Below is a small trained network, with its code and all its weights. Each question gives an input and a class and asks what happens when units are switched off, that is, made to give their printed mean instead of their output.

import numpy as np


def w(rows, s, z=0):
    codes = np.array(rows[::2]) - 128.0
    scale = np.full(codes.shape[1], s)
    scale[-1] = z or s
    return codes * scale


def f(y):
    return np.maximum(y, 0)


def log_softmax(a):
    a = a - a.max(-1, keepdims=True)
    return a - np.log(np.exp(a).sum(-1, keepdims=True))


def net(x, mask):
    res = np.array(x, float).reshape(1, 2) / 4 @ E
    y = f(res @ A[0][:, :-1].T + A[0][:, -1])
    res = res + np.where(mask, y, B[0][:, -1]) @ B[0][:, :-1]
    return log_softmax(res[-1] @ U[:, :-1].T + U[:, -1])


A, B = {}, {}
E = w([
[83,87,78,93,106,211,1,209,172,107],'x0',
[78,32,57,69,41,179,188,64,103,166],'x1',
],0.013)
A[0] = w([
[93,63,100,97,110,180,33,204,193,70,98],'neuron 1',
[142,220,190,111,188,67,68,195,114,46,150],'neuron 2',
[66,112,150,58,135,157,49,184,144,120,174],'neuron 3',
[110,76,40,14,1,154,184,49,68,161,82],'neuron 4',
[182,147,169,175,137,54,249,11,60,162,120],'neuron 5',
[64,90,74,138,109,101,152,122,95,105,248],'neuron 6',
],0.0087,0.014)
B[0] = w([
[194,190,245,97,137,163,92,131,96,152,213],'neuron 1',
[75,142,87,199,114,29,135,128,144,41,232],'neuron 2',
[145,126,193,130,113,78,135,97,77,165,207],'neuron 3',
[94,209,227,229,231,115,152,166,178,85,230],'neuron 4',
[134,95,191,70,146,161,105,48,61,114,253],'neuron 5',
[138,73,38,174,20,44,202,131,84,131,215],'neuron 6',
],0.013,0.02)
U = w([
[97,139,141,176,165,109,139,164,160,101,56],'0',
[179,124,186,68,131,131,107,111,104,152,84],'1',
[140,98,80,161,4,86,151,138,103,148,250],'2',
[128,110,110,77,112,171,101,147,164,144,110],'3',
[129,113,99,130,131,158,132,154,150,164,109],'4',
[151,118,102,128,123,160,106,136,176,152,110],'5',
],0.02,0.013)

Each question gives the input, the list of numbers given to net, and the class t.
The units are the neurons (one row each of A and B). Each row of codes is followed by its name. A weight is (code - 128) times the scale printed after its matrix; where a second scale follows, it is the last column's (A, B and U).
mask holds one flag per neuron, in row order. A switched-off neuron (its flag False) gives its mean, the last column of its row in B, instead of its output. The means were averaged over made-up inputs and are rounded, as every weight is.
A unit's drop is (log p(t) with every unit on - log p(t) with that unit switched off) / (log p(t) with every unit on - log p(t) with every unit switched off).
The circuit of an input: a set's keep is (log p(t) with only the set's units on - log p(t) with every unit switched off) / (log p(t) with every unit on - log p(t) with every unit switched off). Starting from all 6 units, units are removed one at a time, each time the one whose removal leaves the highest keep (on an exact tie, the one counted first), for as long as the keep stays at least 0.8.
circuit, biggest first: the units of the circuit, biggest drop first
unit that matters most: the unit with the biggest drop
k most important neurons: the k neurons with the biggest drops, biggest first
drop when u is switched off: that unit's drop, to one decimal
input [3,0], class 2: 2 most important neurons -> [neuron 5; neuron 4]
input [4,0], class 1: unit that matters most -> neuron 1
input [-4,-1], class 1: 3 most important neurons -> [neuron 5; neuron 2; neuron 6]
input [-5,-3], class 1: 2 most important neurons -> [neuron 5; neuron 6]
input [-2,-1], class 2: 2 most important neurons -> [neuron 4; neuron 1]
input [-6,4], class 1: 2 most important neurons -> [neuron 5; neuron 2]
input [-5,4], class 1: 2 most important neurons -> [neuron 5; neuron 2]
input [6,4], class 1: 2 most important neurons -> [neuron 1; neuron 2]
input [4,4], class 0: 3 most important neurons -> [neuron 4; neuron 5; neuron 6]
input [3,-1], class 2: 2 most important neurons -> [neuron 5; neuron 4]
input [3,1], class 2: 3 most important neurons -> [neuron 5; neuron 4; neuron 6]
input [5,6], class 0: 2 most important neurons -> [neuron 4; neuron 5]
input [5,5], class 0: 2 most important neurons -> [neuron 4; neuron 5]
input [8,3], class 1: circuit, biggest first -> [neuron 1]
input [-2,6], class 0: drop when neuron 4 is switched off -> 3.4
input [1,0], class 2: drop when neuron 4 is switched off -> 0.5
input [1,8], class 0: drop when neuron 4 is switched off -> 3.3
input [7,8], class 0: drop when neuron 2 is switched off -> 0.0
